Below is a small trained network, with its code and all its weights. Each question gives an input and a class and asks what happens when units are switched off, that is, made to give their printed mean instead of their output.

import numpy as np


def w(rows, s, z=0):
    codes = np.array(rows[::2]) - 128.0
    scale = np.full(codes.shape[1], s)
    scale[-1] = z or s
    return codes * scale


def f(y):
    return np.maximum(y, 0)


def log_softmax(a):
    a = a - a.max(-1, keepdims=True)
    return a - np.log(np.exp(a).sum(-1, keepdims=True))


def net(x, mask):
    res = np.array(x, float).reshape(1, 7) / 4 @ E
    y = f(res @ A[0][:, :-1].T + A[0][:, -1])
    res = res + np.where(mask, y, B[0][:, -1]) @ B[0][:, :-1]
    return log_softmax(res[-1] @ U[:, :-1].T + U[:, -1])


A, B = {}, {}
E = w([
[41,128,201,222,168,108,95,182,82],'x0',
[96,123,136,126,107,158,126,107,137],'x1',
[134,73,159,58,253,130,71,91,88],'x2',
[142,139,152,138,125,157,151,103,108],'x3',
[177,148,139,120,158,90,132,156,122],'x4',
[103,130,147,120,111,149,115,108,150],'x5',
[191,32,199,133,77,146,148,166,150],'x6',
],0.013)
A[0] = w([
[109,132,136,142,105,124,149,106,98,53],'neuron 1',
[125,105,118,92,196,173,98,125,101,165],'neuron 2',
[161,61,150,132,114,136,145,140,141,78],'neuron 3',
[161,49,167,108,83,144,131,172,121,90],'neuron 4',
[173,164,110,123,110,150,110,98,145,36],'neuron 5',
[172,148,147,127,150,127,138,140,137,71],'neuron 6',
[137,136,129,100,113,130,107,135,147,49],'neuron 7',
[136,143,110,163,159,141,146,98,138,83],'neuron 8',
[143,113,130,146,165,131,159,98,134,117],'neuron 9',
[164,127,105,66,92,120,143,106,136,53],'neuron 10',
[170,151,111,72,96,121,141,102,147,57],'neuron 11',
[140,181,108,165,58,105,132,113,123,180],'neuron 12',
[146,86,133,141,113,119,129,129,129,12],'neuron 13',
[111,199,100,112,125,125,115,121,100,108],'neuron 14',
[131,158,118,133,98,147,148,167,135,142],'neuron 15',
[123,54,131,79,187,129,121,75,104,161],'neuron 16',
[176,121,87,107,94,122,116,88,128,65],'neuron 17',
[130,110,144,78,171,151,124,130,108,176],'neuron 18',
[156,70,153,146,106,157,153,173,153,140],'neuron 19',
[94,247,65,123,173,132,114,90,121,100],'neuron 20',
[159,157,90,191,66,136,143,155,154,166],'neuron 21',
[121,154,132,143,111,156,139,126,156,43],'neuron 22',
[156,110,84,73,110,142,135,110,130,69],'neuron 23',
[86,132,188,188,129,116,85,169,84,4],'neuron 24',
[119,120,139,177,135,99,119,146,102,35],'neuron 25',
[164,112,176,142,104,131,104,141,158,113],'neuron 26',
[168,115,74,58,101,137,140,88,131,48],'neuron 27',
[109,130,128,101,133,111,157,151,133,76],'neuron 28',
[118,174,118,128,91,137,173,172,153,177],'neuron 29',
],0.015,0.003)
B[0] = w([
[118,121,190,155,113,113,107,142,67,148],'neuron 1',
[168,170,156,223,89,113,62,142,184,208],'neuron 2',
[168,45,78,109,120,101,134,91,55,181],'neuron 3',
[124,67,79,40,104,72,156,42,59,202],'neuron 4',
[90,141,118,134,144,138,127,136,135,168],'neuron 5',
[117,152,113,135,113,150,105,114,121,148],'neuron 6',
[109,129,109,126,141,146,123,137,127,144],'neuron 7',
[146,101,138,107,163,122,119,120,103,146],'neuron 8',
[131,153,124,148,86,141,124,132,146,145],'neuron 9',
[91,144,145,89,147,154,218,169,119,196],'neuron 10',
[100,157,161,81,163,166,169,150,111,197],'neuron 11',
[138,157,156,160,74,110,53,142,164,213],'neuron 12',
[120,147,92,90,120,125,123,112,119,150],'neuron 13',
[146,82,60,37,106,92,139,53,118,188],'neuron 14',
[134,191,186,167,93,112,74,129,145,179],'neuron 15',
[183,197,205,165,49,90,24,151,210,221],'neuron 16',
[75,135,176,143,146,177,173,125,108,187],'neuron 17',
[173,155,167,154,130,87,49,143,136,186],'neuron 18',
[155,90,87,108,127,104,127,74,106,198],'neuron 19',
[138,60,44,49,98,76,167,53,42,249],'neuron 20',
[152,151,178,156,95,83,40,170,156,231],'neuron 21',
[146,109,149,127,113,117,140,125,175,156],'neuron 22',
[95,164,120,140,182,148,173,185,102,192],'neuron 23',
[40,147,143,113,197,254,237,190,70,233],'neuron 24',
[115,149,129,132,159,141,174,156,109,178],'neuron 25',
[108,92,79,129,130,66,156,90,120,172],'neuron 26',
[85,132,153,154,145,200,153,165,79,215],'neuron 27',
[156,90,144,151,148,150,123,116,133,133],'neuron 28',
[224,146,144,162,102,89,61,175,201,203],'neuron 29',
],0.009,0.02)
U = w([
[175,157,170,151,99,86,52,146,170,183],'0',
[148,87,66,86,120,76,143,6,102,194],'1',
[93,145,155,123,170,193,185,197,112,7],'2',
],0.015,0.0018)

Each question gives the input, the list of numbers given to net, and the class t.
The units are the neurons (one row each of A and B). Each row of codes is followed by its name. A weight is (code - 128) times the scale printed after its matrix; where a second scale follows, it is the last column's (A, B and U).
mask holds one flag per neuron, in row order. A switched-off neuron (its flag False) gives its mean, the last column of its row in B, instead of its output. The means were averaged over made-up inputs and are rounded, as every weight is.
A unit's drop is (log p(t) with every unit on - log p(t) with that unit switched off) / (log p(t) with every unit on - log p(t) with every unit switched off).
The circuit of an input: a set's keep is (log p(t) with only the set's units on - log p(t) with every unit switched off) / (log p(t) with every unit on - log p(t) with every unit switched off). Starting from the 12 units with the biggest drops (on a tie, the unit counted first), units are removed one at a time, each time the one whose removal leaves the highest keep (on an exact tie, the one counted first), for as long as the keep stays at least 0.8.
circuit, biggest first: the units of the circuit, biggest drop first
most important unit: the unit with the biggest drop
top k neurons: the k neurons with the biggest drops, biggest first
drop of u: that unit's drop, to one decimal
input [6,7,-3,-3,1,-3,3], class 2: circuit, biggest first => [neuron 24]
input [7,3,7,6,-4,-1,5], class 0: top 2 neurons => [neuron 16; neuron 2]
input [-4,5,-7,-5,-5,7,8], class 1: top 3 neurons => [neuron 4; neuron 19; neuron 3]
input [8,3,7,-1,5,-2,7], class 2: top 4 neurons => [neuron 24; neuron 20; neuron 21; neuron 29]
input [-5,1,5,2,-1,4,1], class 0: top 3 neurons => [neuron 16; neuron 24; neuron 2]
input [2,-2,5,8,-2,2,-5], class 0: top 2 neurons => [neuron 16; neuron 2]
input [-1,7,7,2,-4,-2,-7], class 0: top 4 neurons => [neuron 16; neuron 2; neuron 4; neuron 18]
input [-7,-3,6,2,6,-8,1], class 2: top 2 neurons => [neuron 27; neuron 10]
input [-2,-2,8,3,-6,4,-7], class 0: top 2 neurons => [neuron 16; neuron 2]
input [8,5,-7,-1,-5,-6,8], class 1: top 2 neurons => [neuron 4; neuron 19]
input [7,7,5,-7,0,1,-6], class 2: top 3 neurons => [neuron 24; neuron 4; neuron 19]
input [3,0,-6,1,7,0,8], class 1: drop of neuron 4 => 0.6
input [3,6,-1,-2,-6,-8,-5], class 1: drop of neuron 24 => 0.0
input [-8,2,-1,-5,-3,8,7], class 2: drop of neuron 14 => 0.3
input [-8,-1,1,1,4,-7,-6], class 2: most important unit => neuron 27
